Here is a tiny trained network, its code and every weight. The questions are about switching its units off for an input and a target symbol, where a switched-off unit gives its printed mean instead of its output.

import numpy as np


def w(rows, s, z=0):
    codes = np.array(rows[::2]) - 128.0
    scale = np.full(codes.shape[1], s)
    scale[-1] = z or s
    return codes * scale


def norm(h):
    return h / np.sqrt((h * h).mean(-1, keepdims=True) + 1e-5)


def f(y):
    return y / 2 * (1 + np.tanh(0.7978845608 * (y + 0.044715 * y**3)))


def softmax(a):
    e = np.exp(a - a.max(-1, keepdims=True))
    return e / e.sum(-1, keepdims=True)


def log_softmax(a):
    a = a - a.max(-1, keepdims=True)
    return a - np.log(np.exp(a).sum(-1, keepdims=True))


def net(x, mask):
    ids = ['γδεζλμξπφψ'.index(c) for c in x.split()]
    T = len(ids)
    res = E[ids] + P[:T]
    q, k, v = (norm(res) @ M[0].T for M in (Q, K, V))
    z = softmax(np.where(np.tri(T) > 0, q @ k.T / 3**0.5, -1e9)) @ v
    res = res + np.where(mask[0], z, O[0][:, -1]) @ O[0][:, :-1]
    y = f(norm(res) @ A[0][:, :-1].T + A[0][:, -1])
    res = res + np.where(mask[1:9], y, B[0][:, -1]) @ B[0][:, :-1]
    return log_softmax(norm(res)[-1] @ U[:, :-1].T + U[:, -1])


Q, K, V, O, A, B = {}, {}, {}, {}, {}, {}
E = w([
[139,166,111,150],'γ',
[134,152,120,145],'δ',
[2,141,71,140],'ε',
[171,140,123,173],'ζ',
[53,87,116,110],'λ',
[170,226,102,177],'μ',
[55,120,93,129],'ξ',
[139,180,104,156],'π',
[110,142,101,187],'φ',
[132,160,150,93],'ψ',
],0.0091)
P = w([
[163,66,140,95],'0',
[130,254,88,159],'1',
[90,173,91,147],'2',
[101,173,209,194],'3',
[147,209,85,117],'4',
[88,149,98,137],'5',
[117,136,239,178],'6',
],0.0076)
Q[0] = w([
[126,184,223,165],'h1',
[78,109,255,201],'h1',
[95,145,186,68],'h1',
],0.009)
K[0] = w([
[155,78,130,92],'h1',
[195,9,44,132],'h1',
[170,122,138,58],'h1',
],0.012)
V[0] = w([
[60,255,126,68],'h1',
[96,76,48,224],'h1',
[168,91,185,53],'h1',
],0.01)
O[0] = w([
[83,249,210,99,118],'h1',
[138,69,78,30,254],'h1',
[163,148,115,214,10],'h1',
],0.011,0.0049)
A[0] = w([
[130,187,83,48,121],'n1',
[118,112,141,24,2],'n2',
[123,141,120,11,24],'n3',
[214,169,162,119,56],'n4',
[111,193,169,206,222],'n5',
[98,69,64,88,131],'n6',
[204,45,53,164,232],'n7',
[143,78,104,95,60],'n8',
],0.011,0.0029)
B[0] = w([
[255,83,117,207,240],'n1',
[192,235,46,156,201],'n2',
[196,186,65,172,235],'n3',
[64,202,183,105,123],'n4',
[185,75,203,19,190],'n5',
[139,228,210,126,205],'n6',
[29,185,124,128,253],'n7',
[107,118,174,135,156],'n8',
],0.0069,0.0072)
U = w([
[73,135,136,138,87],'γ',
[122,101,119,156,106],'δ',
[11,200,87,68,2],'ε',
[159,117,112,169,112],'ζ',
[115,120,110,192,129],'λ',
[199,116,221,210,158],'μ',
[117,53,87,13,220],'ξ',
[63,146,128,125,90],'π',
[232,178,46,106,110],'φ',
[80,156,254,32,183],'ψ',
],0.0089,0.0036)

Each question gives the input, a string of symbols that net reads in full, and the target symbol t.
The units are the heads (3 rows each of Q, K, V and O) and the neurons (one row each of A and B). Each row of codes is followed by its name. A weight is (code - 128) times the scale printed after its matrix; where a second scale follows, it is the last column's (O, A, B and U).
mask holds one flag per unit, heads first, then neurons. A switched-off unit (its flag False) gives its mean, the last column of its rows in O or B, instead of its output. The means were averaged over made-up inputs and are rounded, as every weight is.
A unit's drop is (log p(t) with every unit on - log p(t) with that unit switched off) / (log p(t) with every unit on - log p(t) with every unit switched off).
The circuit of an input: a set's keep is (log p(t) with only the set's units on - log p(t) with every unit switched off) / (log p(t) with every unit on - log p(t) with every unit switched off). Starting from all 9 units, units are removed one at a time, each time the one whose removal leaves the highest keep (on an exact tie, the one counted first), for as long as the keep stays at least 0.8.
circuit, biggest first: the units of the circuit, biggest drop first
k most important neurons: the k neurons with the biggest drops, biggest first
drop when u is switched off: that unit's drop, to one decimal
input μ φ ε λ γ ζ γ, target ψ: 2 most important neurons -> n1; n3
input ψ ξ γ μ ξ ζ π, target μ: circuit, biggest first -> h1; n5
input ξ φ φ π, target ε: circuit, biggest first -> h1; n7; n1
input φ φ ψ φ φ λ, target φ: circuit, biggest first -> n7; n2
input μ γ ξ ε, target ψ: 2 most important neurons -> n5; n7
input φ ψ ψ μ μ, target ψ: most important neuron -> n5
input φ λ ε ψ μ φ μ, target ξ: drop when h1 is switched off -> 1.0
input ψ φ ψ φ ε, target ψ: drop when n5 is switched off -> 0.1
input φ μ ε λ, target ξ: drop when h1 is switched off -> 1.6
input ψ ζ φ ε, target μ: 2 most important neurons -> n5; n7
input φ φ ψ ψ φ, target ψ: drop when n5 is switched off -> 0.1
